In the rows, zero is written as 128.
Rows, each with its class
[123 124 124 140 132 152 105 145 100 144 149 132 104  96 109 113  74 113
  97  46 111 166 134 139 134  96 119 109 119 131 137 121 176 123  95 151
  79  94  95 131  82 103 121 115 113 151 125 119 138  96 104  83 136 159
 124 141 127 146 158 146 120 158 121  74 151 127 119 190 151 106 119 127
 114 119 138 115 130 110  86  97 141 111 130  98 125 120 144 105 131 129
 136 114 166 152  90 134 108  88  44 132 117  87 110 119 136 122 172 121
 109 140 145 109 140 102 121 126 103 123 133  82 134 114 163 130 118  93
 104 149  92 100 108 113 106 114  98 125 157 124 111 122 135 154 105 107
 139 127 120 109 112  88 124 126 112 141 131 171 149 116 115  99] : A
[ 77  93 141 105 140 111 110 129 161  89 105  89 120 149 177 138 141 130
 165 194  86  98  56 138  85 151  42 151  75 150 100 104 118 135 142 154
 189 143 130 158  98  61 173 131 159 153 133 117 111 208 153  96 125 151
 120 101  98 102  77 132 141 151 128 144  87 121 122 127 126  62 138 117
 132  97 128  61 138 132 173 133 119 120 111 154  96 190 125 167 113 144
 155 125 126  92 128 127 150 176 127 129 141 199 121 153 125 153 159 158
 163  86 120 123  89 136 158 107 130 115 128 163 137  95 132 132 152 133
 135 171 123  84 129 160 173 134 163 122  80 146 147 119 122  97 143 143
 129 132 149 136 133 129 139 197 135 109 140 132 126 128 133 112] : F
[132 100 135 149 118 151  88 107 135 156 114 183 119 118 127 119 144 139
  81  53 118 198 142 121 136 114 151 122 131 152 144 126 136 110  92 119
 109 100 116 101 128 104 108 120 101 200 139 130 183 158 132 129 198 137
 135 136 130 154 174 162 125 145 123  59 187 132 107 165 138 111 130 132
 114 136 122  26 133 121 132  93 129 138 138  94 122 107 158 113 122 165
 140 115 161 165 122 100  89 107 118 133  87 132 109 116 132 138 173 133
 111 139 148 134 131 115 131 124 142 139 119 123  66 117 135  99 126  91
 145 120 117 164 128 101 149 150 111 126 172 114  96 116 144 157 105 147
 109 112 128 129 136  79 117  73 108 146 132 168 148 122 136 130] : C
[117 104 139 156 131 136 146  96 163 137 114 136 177 123 139 136 194 140
  79 144 106 149 163 142 135 130 140 143  92 147  93 109 104 122 133 120
 182 111 133 122 166  88 143 122 152 164 155 117 129 194 130 126 103 125
 125 144 192 100 142 111 117 129 115 106 114 122 134 128 118 119 127 126
 134 151 106  21 137 127 180 115 128 122 123 136 117 140 137 164 151 145
  93 157 115 134 134 122 127 154 127 148 151 221 131 123  86 129 167 136
 137 103 142 141 142 140 154 117 117 146 116 137 102 123 134 144 135 133
 117 104 111 154 122 112 184 130 156 149 145 106 151 134 145  94 146 170
 136 122 129 151 117 139 118  87 150 123 152 150 128 168 141 122] : C
[ 98  81 154 154 105 132  92 105 136 122 137 137 102 146 137 129 117 136
 118 101 115 188  87 113 157 133 116 123 144 161 105  85 116 126  61 133
 122 123 113 119 103 124 157 144 121 236 161 140 127 152 134 130 203 127
 127  94 152 137 144 127 128 165 129  81 140 123  92 150 139 100 137 144
 117 137 118  80 137 117 132 125 132 143 138 129 118 132 106 109  82 171
 143 116 128 123 121  71 137 133 131 135 114 149 161 102 144 131 184 121
  82 127 133 137 106 123  98 128 127 160 136 116 102  95 131 113 140 116
 161 138 147 134 131 130 162 155 152 120 125 140  85 113 134 126  99 139
 115 112 129 121 159 113 138 128 115 119 108 146 148 126 147 105] : A
[132  95 117 118 118 136 144 172 127 125 174 207 119  86 130 137 111 130
  96 153 109 149 177 136 104 114  75 129 112 160 124 129 118 146 107 160
 125 119 103 153 144 107 165 115 140 172 124 146 168 123 122 109 110 132
 123 147 144  95 149 161 108 144 119 147 105 140 109 145 129 117 139 133
 105 121 128 108  97 153 113 129 106 125 138 128 104 151 131 171 159 133
 125 148 157 170 100 134 117 145 141 128 179 177 130 142 113 134 157 105
 123 138 159 150 122 107 125  96 134  85 115 106 142 109 155 145 131 193
 140 135 137  91 117 108 116 127 143 111 149 129 170 154 126  93 160 120
 148 119 108 130  96 140 109 133 106 106 130 130 131 180 131  91] : A
[132 107 127 126 118 139 125 154 113 104 156 153  96 116 115 127 107 130
 137  93 127 170 100 111 117 136 127 115 134 132 138 165 145 130  87 137
 101 117 116 125 102 149 112 139 108 142 136 144 164  94 148 130 157  87
 128 116  55 137 146 156 124 149 115 121 167 128 114 161 144 107 122 139
 146 137 139 134 112 125 110 129 122 118 130 110 144 112 119 127 116 137
 161  94 134 167 112 124  91 113 128 125 112 101 120 140 143 128 148 117
 124 152 134 134 109 110 102 107 144 133 125 100 135 122 150 121 134 135
 157 145 121  91 133 131 102 132 110 101 139 125 114 113 114 127 113 103
 129 151 119 130 116 113 146 118 109 123 122 146 116 129 146 106] : C
[120 107 153 151 162 158 119  70 130 152 121 160 136 128 109 134 175 151
 121  58 124 182 135 117 198 134 204 136 159 153 148 112 158 106 105 100
 158 100 110 108 155  89 107 121 131 213 160 127 127 182 134 142 187 106
 146 157 184 136 189 130 130 124 116  75 159 124 115 139 156 141 138 145
 130 169 125  11 133 118 163  99 135 151 148  99 134  92  99 133 129 175
  99 133 169 159 133 108  81 103 142 129  97 183 146  73 101 114 198 134
  50 152 124 126 130 121 126 134 120 184 106 136  61 114 125  80 110  77
 148 103 104 178 147 105 171 142 124 125 147 103 123 104 171 159 101 163
 132 132 147 137 164 119 163  40 125 142 121 158 144 131 140 144] : C
[135 112 145 160 111 165  87 104 129 166 171 135 135 165 129 135 110 117
 105  36 142 155 104 125 252  99 180 106 114 135 134  70 139 104  98 109
  54  93 104 124  89 128  96 130 164 202 129 115  26  77 131 154 139 172
 129 102 161 153 138 133 127 122 165 108  75 123  87 123 193 156 153 116
 135 182 132 154 133 116 151 122 129 209 127 149 116 145 109  61  92 165
  95 160 138 138 134 127 142  97 108 148 113 119 154  66 169  72 190 133
  88 164  66  89 146 147 128 186 128 182 144  75  86 107 151 110 118  94
 106 158 161 100 120 122 130 101 130 110 196 180 138 125 124 184 116 151
 100  76 102  98 162 145 129 150 125 159  91 166 162 158 145 139] : A
[104 126 119 114 221 124 126 150 117 134  98 119 108 106 144 119 120 109
 114 192  96 118 150 148  65 117  66 134  69 129  90 161 130 147 162 151
 172 138 145 146 135 143 145 114 129  81 124 113 221 165 144  97  88 133
 128 146 114 110  95 136 125 136 112 143 123 131 150 138 107  68 118 100
 119  84 127  98 114 123  69 119 117  74 101 115 111 176 153 166 148  99
 152 114 117 118 138 163 133 141 126 123 130 156 104 192 114 190 116 147
 166  91 151 144  82 122 152  84 131 106 122 135 129 121 136 154 123 114
 136 146  92  98 109 133 145 144 148 144 127 131 151 146 121 101 134 125
 142 141 102 125  80 112 153 193 131 110 150 115 127  88 104 114] : F
[140 104 140 144 109 160 100 108 129 185 134 161 116 133 125 121 145 139
  51  62 135 183 128 144 204 118 161 110 115 160 142  88 120 106  91 102
  96  97 113 153 132 118 105 114 143 205 145 144 179 130 123 154 177 137
 127 129 154 141 174 149 129 138 133 105 138 130 117 145 163 149 143 142
 132 165 118  75  98 132 160 116 130 179 119 127 107 123 103  96 111 162
 108 153 154 162 155 108  81 128 125 147  99 139 120 104 139 116 196 125
  93 169 118 118 141 121 126 140 134 117 119 107  73 123 135 108 150  86
 145 113 131 121 117  90 152 128 117 125 178 149 114 124 134 153 131 176
 111 110 123 128 130 118 117 107  73 139 117 151 160 163 161 148] : C
[112 127 119 141 137 136  81 134  97 144 130 138 112 127 133 130 132 111
 100  99 119 157 176 151  78 118 158 132  89 128 133 177 178 113 144 145
 162  84 145 143 103  96 112  91 137 131 143  84 139 175 148 110 121 160
 157 166 161 132 146 155 121 149 122  57 206 114 121 141 132  54 116 135
 128 119 116  35 122 103  56  98 119 103 119 106 117 170 146 136 133 133
 115 128 157 132 138 161 113 101  98 123  83 187 100 148  74 157 169 160
 145 146 141 112 120 116 130  90 110 140 126 102  78 126 146  82 112  45
 161 128  89 100 111 106 139 123 106 152  98 130 160 126 133 150  89 178
 155 132 128 129 107  82 152 151 138 128 132 186 143  57 108 133] : C
[138 126  96  97 144 152  89 144  82 155 161 144 126 115 188 105 143 112
  64 110  74 128 199 188  69  66  25 162  38 120 111 195 168 113 220 143
 174 103 122 117 136  99 100  76 114  69 122  41 252 192 134  97 102 191
 138 174 115  99 111 137 120 144 126 112 185 122 166 178  76   4 102 126
 130  80 113  15 101 148  58  80 125  88 127 102  97 217 137 140 176  82
 156 127 125 142 168 194  93 137  97 134 128 129  79 181  55 213 117 186
 184  89 163 121 169 100 193  76  71  83  95 104  87 159 127 121 152  65
 115 151  82 124  86  95 123 126  97 172 166 129 169 148 118 126 138 140
 142 147 135 155  60  62 146 174 143 112 177 158 146  75 114 146] : F
[113  98 123 136 137 148  60 178 125 121 162 134  77 117 136 132 146 119
  80  99 101 202 166 118 153  88  97  96  53 173 131 138 147 121  70 147
  88  89  60 167  82 102 153 120 133 181 132 143 156  71 139 130 107 202
 123 131 157 136 149 201 129 154 146 109 104 142 108 155 169  62 141 160
 121 102 142 121  97 107  58  92 127 150 131 130  82 178 136 123 167 124
 138 159 159 154 104 153 111 100 109 133 139 139  95 152 154 149 189 120
 133 109 167 121  96  88 113 115 145 108 134  77 109  66 178 144 145  78
 155 185 115   4  88 119 126  92 150 112 170 160 121 143 101 143 116 146
 132  92 116 100  87  88 133 203 140 127 113 176 161 120 118  95] : A
[107 145 175 141 100 136 193  73 173 107 126  99 156 139  53 158 180 152
 184 148 160 105 106  63 182 160 252 147 225 120 137  70 151  92  91  95
 139 122 137 158 141  92 144 130 172 192 155 133   4 142 105 174 113  88
 149  93 186 131 144  82 150 108 109 117  68 129 152  83 174 237 162 121
 132 201 132 147 150 127 223 163 134 215 174 167 166  51  88 160 112 210
  50 147 167 145  82 125 184 127 163 130 126 219 182  41 144  39 159  96
  80 170  68 118 160 153 100 175 149 178 153 147 164 142 115  83  93 153
 108 103 161 151 216 132 164 114 160 102  72 113 168  99 172 104 125 134
 145 107 156 135 192 188 126  36 143 158 114 152 109 194 154 129] : C
[ 74  84 143 137 129 109 100 135 118 104 108 112 109 156 182 127 101 121
 140 144  71 141 118 142 143 123  51 132  60 151 103  96 105 142 116 174
 147 130 117 161  68 110 172 125 136 198 143 117 114 180 135 111 104 218
 127 119 150 114  96 124 147 159 130 104 103 114 103 135 127  27 112 144
 133  98 137  59 128 121  83 101 144 130 126 157  83 204 129 119 108 137
 146 126 105  88 148 121 163 141 116 127 127 189 120 146 140 146 172 153
 153  57 115 131  72 125 161 125 119 117 147 133 108 103 143 141 149 125
 123 180 119  83  98 122 172 129 168 134 116 152 123 137 122 116 114 157
 111  93 160 101 136 103 128 220 160 114 128 165 146  91 133 115] : F
[123  85 158 168 124 122 111  87  94 143 134 146 122 149 129 105  99 145
 108  28 101 203  85 121 142 141 139 117 137 139 142 104 141 108  52 128
 104 103  90  99  84  96 111 132  95 207 165 131 161 163 136 126 225 143
 138 132 142 156 127 132 122 176 128  32 185 112  88 162 160  87 121 139
 112 130 114  38 148  92 126  98 148 131 130 111 123 107 112  97 101 174
 145  70 157 136  99  75 123  86 109 138  92 162 129 108 144 136 144 138
 102 118 137 122 108 120 107 121 120 124 137 136  76 115 146  90 142  88
 174 150 121 157 125 118 156 140 104 127 156 123  85 101 138 152  77 141
 117 126 148 118 173  75 131 121 104 132 103 172 140  72 141 125] : C
[ 97 122 140 134 128 123  76  98 121 144 116 149 103 138 114 135 148 152
  93 119 129 180 108 121 129 147 162 121 106 158 134 143 128 115 119 124
 151 115 137 114 137 147 104 117 128 156 153 125 189 181 149 122 211  95
 113 126 130 140 134 168 137 144 130 105 169 126 123 147 129 110 124 136
 129 127 114  43 118 111 122 123 118 122 141 116 120 131 106 148 118 159
 128 124 112 138 168 119  88 141 115 134  80 168 128 138 112 149 170 136
 121 123 135 135  98 116 108 100 135 141 134 151  88 118 133 114 131  70
 150 126  95 149 141 110 168 127 121 136 142 130 120  96 136 133 117 165
 120 148 125 135 127 107 142 123 130 100 119 126 124  92 133 138] : C
[157 150 129 148 130 168 111  76 116 152 166 156 135 137  47 139 111 131
  99  56 151 141 194 126 190 100 252 122 163 135 149 135 162  96 112 108
  84  77 127 155 136  99  95 113 138 150 127 114  44  69 120 184  92 203
 126 159 213 158 179 157 122 104 125  81 125 123 119  95 172 128 146 136
 137 177 120 132 119 107  97 115 139 216 163 143 140  98 166 103 149 135
  74 151 176 154  98 141 126  76 114 132  97 145 134 106 122  92 163 111
 101 154  94 102 175  97  87 162 147 152 157 106  97 131 140 100 100  30
 123 138 119 111 114 120  95  99 121 123 137 135 143 126  94 176  96 161
 140 121 110 139 149 129 133 106 132 148 112 164 138 100 123 130] : A
[136 134 105 137 121 157 128  89 118 162 126 150 151  73 150 130 145 140
  37  88 106 166 199 169 138  79 136 121  87 137 130 120 147 107 158 112
 157  81 114 134 183  73 112  98 143 166 132 101 180 185 119 132 100 157
 144 164 178 119 181 140 118 132 115  97 127 109 144 144 127 107 140 134
 122 139  99  12  92 126 140  96 120 142 119  79 106 133 127 151 174 135
  93 166 171 162 137 163 109 157 115 135 141 180  93 132  82 138 178 152
 141 131 141 125 173 122 153 117  96 144 111 119  77 128 130 124 129  74
 115 106 103 157 107  88 166  99 124 134 176 128 152 152 139 119 145 152
 137 131 133 145  95 104 108  83 133 123 159 161 152 175 124 146] : C
[136 116 134 124 126 133 125  49 157 133 123 100 131 132 110 134 155 147
  94 151 142 152 120 116 124 119 177 117 118 141 126 117 102 122 129 123
 135 134 134 122 179 120 118 137 114 154 136 150 164 134 116 128 165  79
 130 141 153 123 153 130 130 167 115 136 159 142 129 129 120 201 127 127
  97 145 117  99 136 137 186 133 123 135 136 121 140  78 114 149 136 148
 112 110 141 131 142 124 119 142 133 132 135 155 124 124 120 128 143 109
 102 141 143 139 131 127 122 113 154 141 138 169 114 143 112 108 131 129
 148 103  99 174 142 162 129 143 126 125 151 113 120 118 153 130 139 156
 123 144 124 146 137 158 151  66 123 138 123 109 120 141 141 137] : C
[115 116 135 128 113 165 149 138 122 120 136 107 114  84  94 156 164 151
 136 102 120 147 123  96  81 127 109 123 181 152 114 149 196 117 100 131
 148  80 116 129  96 120  93 125 171 175 107 110 100 151 150 123 141 104
 135 138  68 121 123 158  97 162  95 150  98 129 125 150 164 120 126 123
 128 126 139  44 103 137 139 122  90 156 108 119 148 124 101 189 135 180
 110 121 163 199 119 165  37 151 142 125 139 157 131  59  88 108 185 140
 134 192 128 130 146 132 130 124 115 158 110  48 152 108 163 101 128 143
 127 109 132  89 135 105 108 128 132 123 154 113 179  96 134  90 132  93
 145 131 148 148  91 146 165  73 131 123 122 190 154 187 154  86] : C
[ 93  96 143 146 135 104 126  97 136 123 120 111 146 148 133 137  98 115
 136 109  96 136 124 124 166 133 115 171 134 138 128  73 112 129  84 147
 138 141 107 159 112  92 158 113 123 203 183 132  76 187 132 131 149 181
 156 125 196 141 129  91 127 150 133  63 120 127 103 140 129  92 148 112
 128 108 122  79 149 121 134 132 155 181 147 153 119 141 122 109 109 154
 135 131 137  99  94  91 168  83 131 170 132 175 136 118 157 121 161 144
 107 110 130 124 116 145 137 152 115 124 138 137 100  86 129 110 132 131
 132 159 147 135 120 131 163 127 140 123 108 129  95 131 144 129 100 145
 134 101 156 117 159 114 121 154 106 140 138 132 136 121 146 124] : F
[125 124 111 151 142 113 137 108 144 136 136 140 146 117 136 139  60 105
  95 123 100 134 183 139 188  84 141 149 114 129 121  80 146  88  81 145
  88  98 103 177 123  69 180 122 134 199 154 155  81 114  97 156  99 218
 148 154 252 139 165 115 115 152 132  58 108 145 132 126 143 107 140 140
 120 134 130 130 118  89 108  88 139 152 158 150  96 122 144  92 150 119
 118 128 143 102  87 110 178  91 137 137 154 161 131 127 163  95 156 110
 107 104 140 102 148 123 137 157 107 107 147 129 104 103 125 164 124  81
 124 163 150 112 103 128 129 103 154 102 145 133 102 155 157 145 117 138
 125  95 116  87 137 114  86 156 124 138 125 155 138 141 113  92] : A
